Below are the code and all the weights of a small trained network. Each question names an input and a target symbol and asks about switching units off, where a switched-off unit gives its printed mean instead of its output.

import numpy as np


def w(rows, s, z=0):
    codes = np.array(rows[::2]) - 128.0
    scale = np.full(codes.shape[1], s)
    scale[-1] = z or s
    return codes * scale


def f(y):
    return y / 2 * (1 + np.tanh(0.7978845608 * (y + 0.044715 * y**3)))


def softmax(a):
    e = np.exp(a - a.max(-1, keepdims=True))
    return e / e.sum(-1, keepdims=True)


def log_softmax(a):
    a = a - a.max(-1, keepdims=True)
    return a - np.log(np.exp(a).sum(-1, keepdims=True))


def net(x, mask):
    ids = ['βγδεηθμξσψω'.index(c) for c in x.split()]
    T = len(ids)
    res = E[ids] + P[:T]
    u = 0
    for l in range(2):
        r = res
        for j in range(2):
            rows = slice(3 * j, 3 * j + 3)
            q, k, v = (r @ M[l][rows].T for M in (Q, K, V))
            z = softmax(np.where(np.tri(T) > 0, q @ k.T / 3**0.5, -1e9)) @ v
            o = O[l][rows]
            res = res + np.where(mask[u + j], z, o[:, -1]) @ o[:, :-1]
        u += 2
        y = f(res @ A[l][:, :-1].T + A[l][:, -1])
        res = res + np.where(mask[u : u + 16], y, B[l][:, -1]) @ B[l][:, :-1]
        u += 16
    return log_softmax(res[-1] @ U[:, :-1].T + U[:, -1])


Q, K, V, O, A, B = {}, {}, {}, {}, {}, {}
E = w([
[118,96,174],'β',
[136,46,160],'γ',
[143,137,127],'δ',
[162,136,121],'ε',
[189,4,124],'η',
[154,136,125],'θ',
[130,123,150],'μ',
[193,160,139],'ξ',
[142,78,150],'σ',
[127,159,134],'ψ',
[195,163,138],'ω',
],0.016)
P = w([
[159,155,246],'0',
[93,141,83],'1',
[56,121,228],'2',
[104,162,69],'3',
[39,112,223],'4',
[95,134,79],'5',
],0.011)
Q[0] = w([
[206,71,215],'L0H0',
[32,185,5],'L0H0',
[117,146,21],'L0H0',
[52,146,63],'L0H1',
[226,109,182],'L0H1',
[201,78,79],'L0H1',
],0.016)
K[0] = w([
[134,207,140],'L0H0',
[139,3,129],'L0H0',
[177,178,158],'L0H0',
[188,164,125],'L0H1',
[71,89,112],'L0H1',
[120,76,63],'L0H1',
],0.019)
V[0] = w([
[122,180,107],'L0H0',
[129,128,126],'L0H0',
[32,217,176],'L0H0',
[154,113,98],'L0H1',
[50,243,253],'L0H1',
[136,132,125],'L0H1',
],0.0028)
O[0] = w([
[141,146,102,1],'L0H0',
[131,134,124,122],'L0H0',
[125,80,83,94],'L0H0',
[123,147,140,89],'L0H1',
[158,3,73,221],'L0H1',
[124,146,143,121],'L0H1',
],0.0047,0.00058)
A[0] = w([
[125,149,151,61],'L0N0',
[127,127,125,135],'L0N1',
[146,128,84,40],'L0N2',
[129,91,14,3],'L0N3',
[233,169,117,24],'L0N4',
[51,111,109,96],'L0N5',
[89,84,50,51],'L0N6',
[126,144,134,51],'L0N7',
[132,170,91,69],'L0N8',
[127,153,118,99],'L0N9',
[122,157,90,80],'L0N10',
[131,139,134,71],'L0N11',
[87,105,43,118],'L0N12',
[86,142,38,141],'L0N13',
[121,161,87,84],'L0N14',
[147,123,2,56],'L0N15',
],0.011,0.0061)
B[0] = w([
[117,132,164,29],'L0N0',
[128,128,126,142],'L0N1',
[50,87,199,18],'L0N2',
[4,113,139,85],'L0N3',
[148,59,55,89],'L0N4',
[138,100,57,123],'L0N5',
[170,246,170,74],'L0N6',
[106,139,192,3],'L0N7',
[90,62,180,51],'L0N8',
[113,126,152,46],'L0N9',
[111,73,199,46],'L0N10',
[125,142,164,22],'L0N11',
[237,181,112,152],'L0N12',
[185,27,113,192],'L0N13',
[113,52,200,56],'L0N14',
[65,152,97,145],'L0N15',
],0.015,0.0012)
Q[1] = w([
[75,67,51],'L1H0',
[128,130,133],'L1H0',
[117,113,107],'L1H0',
[227,135,80],'L1H1',
[72,112,254],'L1H1',
[75,130,109],'L1H1',
],0.029)
K[1] = w([
[110,129,5],'L1H0',
[140,146,136],'L1H0',
[115,109,108],'L1H0',
[230,123,163],'L1H1',
[65,91,19],'L1H1',
[67,150,149],'L1H1',
],0.026)
V[1] = w([
[117,197,137],'L1H0',
[156,143,203],'L1H0',
[115,161,121],'L1H0',
[44,255,119],'L1H1',
[124,120,148],'L1H1',
[169,148,5],'L1H1',
],0.012)
O[1] = w([
[145,94,113,91],'L1H0',
[129,123,63,103],'L1H0',
[142,107,131,109],'L1H0',
[247,94,135,1],'L1H1',
[127,118,118,135],'L1H1',
[129,201,198,108],'L1H1',
],0.015,0.0077)
A[1] = w([
[136,143,135,87],'L1N0',
[132,187,146,98],'L1N1',
[246,131,167,63],'L1N2',
[187,248,133,56],'L1N3',
[148,101,169,42],'L1N4',
[152,92,83,111],'L1N5',
[110,226,124,219],'L1N6',
[159,115,132,224],'L1N7',
[126,98,102,56],'L1N8',
[112,162,60,82],'L1N9',
[160,127,158,3],'L1N10',
[100,71,131,68],'L1N11',
[129,105,116,85],'L1N12',
[137,47,160,171],'L1N13',
[183,151,181,251],'L1N14',
[140,159,107,81],'L1N15',
],0.013,0.0067)
B[1] = w([
[104,102,122,121],'L1N0',
[54,100,185,154],'L1N1',
[9,82,123,153],'L1N2',
[172,193,218,167],'L1N3',
[62,67,217,120],'L1N4',
[127,207,233,152],'L1N5',
[207,67,87,253],'L1N6',
[232,226,50,159],'L1N7',
[99,108,188,129],'L1N8',
[101,104,204,175],'L1N9',
[92,97,219,120],'L1N10',
[147,86,133,150],'L1N11',
[103,128,169,125],'L1N12',
[151,230,216,159],'L1N13',
[28,40,48,181],'L1N14',
[106,127,115,124],'L1N15',
],0.016,0.012)
U = w([
[107,166,246,97],'β',
[47,111,229,2],'γ',
[147,117,125,163],'δ',
[214,63,136,145],'ε',
[121,2,160,123],'η',
[192,82,122,156],'θ',
[174,190,164,222],'μ',
[201,54,213,86],'ξ',
[107,130,189,157],'σ',
[42,184,124,145],'ψ',
[211,43,224,80],'ω',
],0.0062,0.0044)

Each question gives the input, a string of symbols that net reads in full, and the target symbol t.
The units are the heads (3 rows each of Q, K, V and O) and the neurons (one row each of A and B). Each row of codes is followed by its name. A weight is (code - 128) times the scale printed after its matrix; where a second scale follows, it is the last column's (O, A, B and U).
mask holds one flag per unit, layer by layer, with each layer's heads first. A switched-off unit (its flag False) gives its mean, the last column of its rows in O or B, instead of its output. The means were averaged over made-up inputs and are rounded, as every weight is.
A unit's drop is (log p(t) with every unit on - log p(t) with that unit switched off) / (log p(t) with every unit on - log p(t) with every unit switched off).
The circuit of an input: a set's keep is (log p(t) with only the set's units on - log p(t) with every unit switched off) / (log p(t) with every unit on - log p(t) with every unit switched off). Starting from the 12 units with the biggest drops (on a tie, the unit counted first), units are removed one at a time, each time the one whose removal leaves the highest keep (on an exact tie, the one counted first), for as long as the keep stays at least 0.8.
units of the circuit, in order: the units of the circuit, biggest drop first
unit that matters most: the unit with the biggest drop
top k neurons: the k neurons with the biggest drops, biggest first
k most important neurons of layer l: the k neurons of layer l with the biggest drops, biggest first
which heads matter: for each layer, one digit per head in row order, 1 if its drop is at least 0.15 and else 0, layers parted by /
input ψ ω η β, target ψ: 3 most important neurons of layer 1	L1N2, L1N6, L1N14
input γ θ σ γ ψ ξ, target γ: which heads matter	00 / 01
input ψ ε η μ, target ψ: unit that matters most	L1H1
input γ θ β σ, target γ: units of the circuit, in order	L1H1, L1N9, L1N7
input β η γ, target γ: units of the circuit, in order	L1N6, L1N7
input ω β θ ε, target ω: units of the circuit, in order	L1N6, L0N4, L1H1, L1N3
input μ θ η σ, target μ: 4 most important neurons of layer 1	L1N6, L1N5, L1N7, L1N14
input η η σ ε, target η: units of the circuit, in order	L1H1, L1N6, L1N9
input γ γ θ δ σ η, target γ: top 2 neurons	L1N6, L1N9
input μ ξ η β, target μ: which heads matter	00 / 01
input η θ μ ω ω, target ω: units of the circuit, in order	L1N6, L1N3, L1H1, L0N4
input γ η ψ η η μ, target γ: units of the circuit, in order	L1H1, L1N9
input ω μ η η γ, target γ: top 2 neurons	L1N6, L0N12
input β η β ψ ψ ξ, target β: top 2 neurons	L1N5, L1N6
input ξ η ψ, target ψ: 2 most important neurons of layer 1	L1N6, L1N2
input ξ μ η μ β, target β: top 4 neurons	L1N13, L1N6, L1N14, L0N12
input ψ σ η η ω ε, target ψ: 4 most important neurons of layer 1	L1N2, L1N6, L1N14, L1N7
input ψ ψ ψ η, target ψ: top 4 neurons	L1N2, L1N6, L0N13, L1N14
input η ψ ω, target ω: 3 most important neurons of layer 0	L0N13, L0N12, L0N5
input μ δ ω β η η, target μ: top neuron	L1N6
input μ ε ψ ω β δ, target μ: 2 most important neurons of layer 0	L0N13, L0N5
input ω μ β ε η θ, target ω: top neuron	L1N6
input ω σ μ η ε μ, target ω: top 2 neurons	L1N6, L0N4
input β δ σ ψ, target β: top 2 neurons	L1N5, L1N6
input ω ε η η μ β, target ω: top 2 neurons	L1N6, L0N4
input ψ σ μ ω γ ξ, target ψ: top 2 neurons	L1N2, L1N6
input β ω γ γ, target β: top 2 neurons	L1N5, L1N6
